[[ 36  32 -40]
 [  5   5 -41]
 [-17   3 -12]
 [ 42  44 -10]
 [ 42  68 -23]]
|
[[  5 -41]
 [  3 -12]]

[[-54  26 -41 -23]
 [-30  69  37 -17]
 [-20  67  55  -5]
 [-56  73  19 -42]
 [-42  66  10 -19]]
|
[[69 37]
 [67 55]]

[[ 51  43 -41   5]
 [-35  -3   4 -69]
 [ 11 -19  19  20]]
|
[[ -3   4]
 [-19  19]]

[[ -6   3 -34 -49  79]
 [ -2   2 -33 -17 -27]
 [-51  -1 -39 -15 -13]]
|
[[  2 -33]
 [ -1 -39]]

[[ 14  20  32 -33 -11]
 [ 10 -20   9  -2  24]
 [ 13  33 -15  66  43]]
|
[[-20   9]
 [ 33 -15]]

[[  0 -15 -63 -68]
 [-44 -23 -46 -14]
 [-22  -6 -26  -4]
 [-24 -29 -61 -38]]
|
[[-23 -46]
 [ -6 -26]]
---
[[-19   9   7 -11  -1   2   0   6]
 [  4 -38  28 -54  -9 -18  19  17]
 [-42  33 -18  46  28   9   6   4]
 [ 23 -18  46 -26 -28  25   4  16]
 [-42   4  -6  25  37  -1  27  19]
 [ 11   2 -40  73  40   1  17  -5]
 [-19  -4  32  19  12  24  29  29]]
|
[[ 11   2 -40  73  40   1  17  -5]
 [-42  33 -18  46  28   9   6   4]
 [-42   4  -6  25  37  -1  27  19]
 [-19   9   7 -11  -1   2   0   6]
 [  4 -38  28 -54  -9 -18  19  17]
 [-19  -4  32  19  12  24  29  29]
 [ 23 -18  46 -26 -28  25   4  16]]

[[ -7  -5 -26   7 -20   8]
 [ 39   2  15  14   4   3]
 [-42  60 -67 -44 -31  17]
 [  1   2  -3  -4   1   1]
 [ -3  39 -61 -18 -28  14]
 [  5  -2   5   1   4   3]
 [  4  -1 -10  -4   4   5]
 [  3   0  -1  -4   5   2]
 [-27   7   4 -12  20 -16]]
|
[[-42  60 -67 -44 -31  17]
 [ -3  39 -61 -18 -28  14]
 [ -7  -5 -26   7 -20   8]
 [  4  -1 -10  -4   4   5]
 [  1   2  -3  -4   1   1]
 [  3   0  -1  -4   5   2]
 [-27   7   4 -12  20 -16]
 [  5  -2   5   1   4   3]
 [ 39   2  15  14   4   3]]

[[-16  -2 -13  -2  -8]
 [-40  28 -15  29  -5]
 [ -8  -9  -4 -11 -13]
 [-39  48   1  74 -10]
 [-14  -5 -11  -6 -11]]
|
[[-40  28 -15  29  -5]
 [-16  -2 -13  -2  -8]
 [-14  -5 -11  -6 -11]
 [ -8  -9  -4 -11 -13]
 [-39  48   1  74 -10]]

[[ 35 -34  27 -18  37 -59]
 [ 38 -40  20 -18  37 -49]]
|
[[ 38 -40  20 -18  37 -49]
 [ 35 -34  27 -18  37 -59]]

[[  0 -15   8   6  -4 -10  12  13  -4  -5 -12   3  18 -10  12  45]
 [  6 -59   1  28  10  28   0  10  16  12  10  71  25 -35 -13 -33]]
|
[[  6 -59   1  28  10  28   0  10  16  12  10  71  25 -35 -13 -33]
 [  0 -15   8   6  -4 -10  12  13  -4  -5 -12   3  18 -10  12  45]]

[[-16 -47 -18 -56  35  11 -19  62 -23]
 [-16 -38 -24 -61  44  -6 -19  67 -17]
 [-15 -55 -11 -49  26  25 -18  56 -28]
 [-16 -33 -27 -63  47 -14 -19  68 -13]
 [-16 -43 -21 -59  39   2 -19  65 -20]
 [-14 -57  -8 -45  22  33 -17  51 -30]
 [-14 -60  -4 -40  17  40 -16  46 -32]]
|
[[-16 -33 -27 -63  47 -14 -19  68 -13]
 [-16 -38 -24 -61  44  -6 -19  67 -17]
 [-16 -43 -21 -59  39   2 -19  65 -20]
 [-16 -47 -18 -56  35  11 -19  62 -23]
 [-15 -55 -11 -49  26  25 -18  56 -28]
 [-14 -57  -8 -45  22  33 -17  51 -30]
 [-14 -60  -4 -40  17  40 -16  46 -32]]
---
[[-50  31 -61]
 [-53 -38  47]
 [ 35  77 -32]
 [ 26  49 -41]
 [ -5  60  26]
 [ 50  38  36]
 [-21  15  43]
 [ 53  45  26]
 [-29  16  48]
 [ 17 -59  38]]
|
[[ 53  45  26]
 [ 50  38  36]
 [ 35  77 -32]
 [ 26  49 -41]
 [ 17 -59  38]
 [ -5  60  26]
 [-21  15  43]
 [-29  16  48]
 [-50  31 -61]
 [-53 -38  47]]

[[  2 -56 -22 -15   2 -10   1  15 -17 -22  -6  -2]
 [-19 -56 -54 -10  11   1  -4  10 -27 -14 -25   4]
 [ 11 -56 -11 -17  -6 -17   5  20 -15 -23   9 -17]
 [-27 -56 -74   5  25 -12 -12  19 -49 -10 -21  -3]
 [-22 -56 -71  12  20 -17  -8  21 -47  -6  -9 -17]]
|
[[ 11 -56 -11 -17  -6 -17   5  20 -15 -23   9 -17]
 [  2 -56 -22 -15   2 -10   1  15 -17 -22  -6  -2]
 [-19 -56 -54 -10  11   1  -4  10 -27 -14 -25   4]
 [-22 -56 -71  12  20 -17  -8  21 -47  -6  -9 -17]
 [-27 -56 -74   5  25 -12 -12  19 -49 -10 -21  -3]]

[[ -4 -32 -27 -28 -35 -15 -12]
 [ -7   4   0  -8   3  10  -3]
 [  8 -18 -51 -35 -78 -22   1]
 [  1 -48  -9 -41   2 -39  14]
 [  4  17   7  16   3  -5   9]
 [  9   1   5   4  13   3   9]
 [  0   9   3 -12  10  18  -1]]
|
[[  9   1   5   4  13   3   9]
 [  8 -18 -51 -35 -78 -22   1]
 [  4  17   7  16   3  -5   9]
 [  1 -48  -9 -41   2 -39  14]
 [  0   9   3 -12  10  18  -1]
 [ -4 -32 -27 -28 -35 -15 -12]
 [ -7   4   0  -8   3  10  -3]]

[[ 36  45  -9]
 [-29 -74  60]
 [ -3 -16  -3]]
|
[[ 36  45  -9]
 [ -3 -16  -3]
 [-29 -74  60]]

[[-51  49  80 -51   6  13  49   0 -67  49 -14 -32   6]
 [ -6  -7  -6  -7  -7  -3  -6  -7   1  -6  -3  -6  -4]
 [ -7  -7  -6  -7  -8  -3  -5  -7   2  -6  -4  -7  -4]
 [-11  -8  -5 -12 -12   1  -5 -11  10  -6  -1  -9  -1]
 [-15  22  -3 -15 -22  57  -4 -33  40 -16  16   9  20]
 [ 40  14 -41  47  -9  34 -23  -8  42 -33  12  48  11]]
|
[[ 40  14 -41  47  -9  34 -23  -8  42 -33  12  48  11]
 [ -6  -7  -6  -7  -7  -3  -6  -7   1  -6  -3  -6  -4]
 [ -7  -7  -6  -7  -8  -3  -5  -7   2  -6  -4  -7  -4]
 [-11  -8  -5 -12 -12   1  -5 -11  10  -6  -1  -9  -1]
 [-15  22  -3 -15 -22  57  -4 -33  40 -16  16   9  20]
 [-51  49  80 -51   6  13  49   0 -67  49 -14 -32   6]]

[[-13 -17   4  -2   1  31 -19   8]
 [-21 -20 -14  18  57   7  32  23]
 [ 14  21 -29  21 -27  19  15 -41]
 [  7 -21  12  17  14 -14  -1 -27]
 [  4  -6 -16 -32  -1   2 -79   6]
 [-24  14  12  21 -19 -18  10 -11]
 [ 72  15  16  34  29 -14  -9  38]
 [ 19  -7  -1 -11   5  24  -5  21]
 [-18  -1   0  12  28   4 -26  -8]]
|
[[ 72  15  16  34  29 -14  -9  38]
 [ 19  -7  -1 -11   5  24  -5  21]
 [ 14  21 -29  21 -27  19  15 -41]
 [  7 -21  12  17  14 -14  -1 -27]
 [  4  -6 -16 -32  -1   2 -79   6]
 [-13 -17   4  -2   1  31 -19   8]
 [-18  -1   0  12  28   4 -26  -8]
 [-21 -20 -14  18  57   7  32  23]
 [-24  14  12  21 -19 -18  10 -11]]

[[ 21   2  -3 -20  -2  12   4 -24   3]
 [ 29 -19  17 -17 -34  13  -6   7   8]
 [ -6  15   1   5   1   6   0   0  12]
 [ 47 -75  -5 -34 -23 -38  -6 -10  19]
 [  9   4  -6  -8  -3   8   3 -10  13]
 [  1  17  -9   3   8   5   3  -9  12]
 [ 25  -2   0 -15  -2   9   0   6  15]
 [ 11  -2  -4   4  -3   3   1 -15   8]
 [  6   5  10 -11 -11   6   6   7  12]]
|
[[ 47 -75  -5 -34 -23 -38  -6 -10  19]
 [ 29 -19  17 -17 -34  13  -6   7   8]
 [ 25  -2   0 -15  -2   9   0   6  15]
 [ 21   2  -3 -20  -2  12   4 -24   3]
 [ 11  -2  -4   4  -3   3   1 -15   8]
 [  9   4  -6  -8  -3   8   3 -10  13]
 [  6   5  10 -11 -11   6   6   7  12]
 [  1  17  -9   3   8   5   3  -9  12]
 [ -6  15   1   5   1   6   0   0  12]]
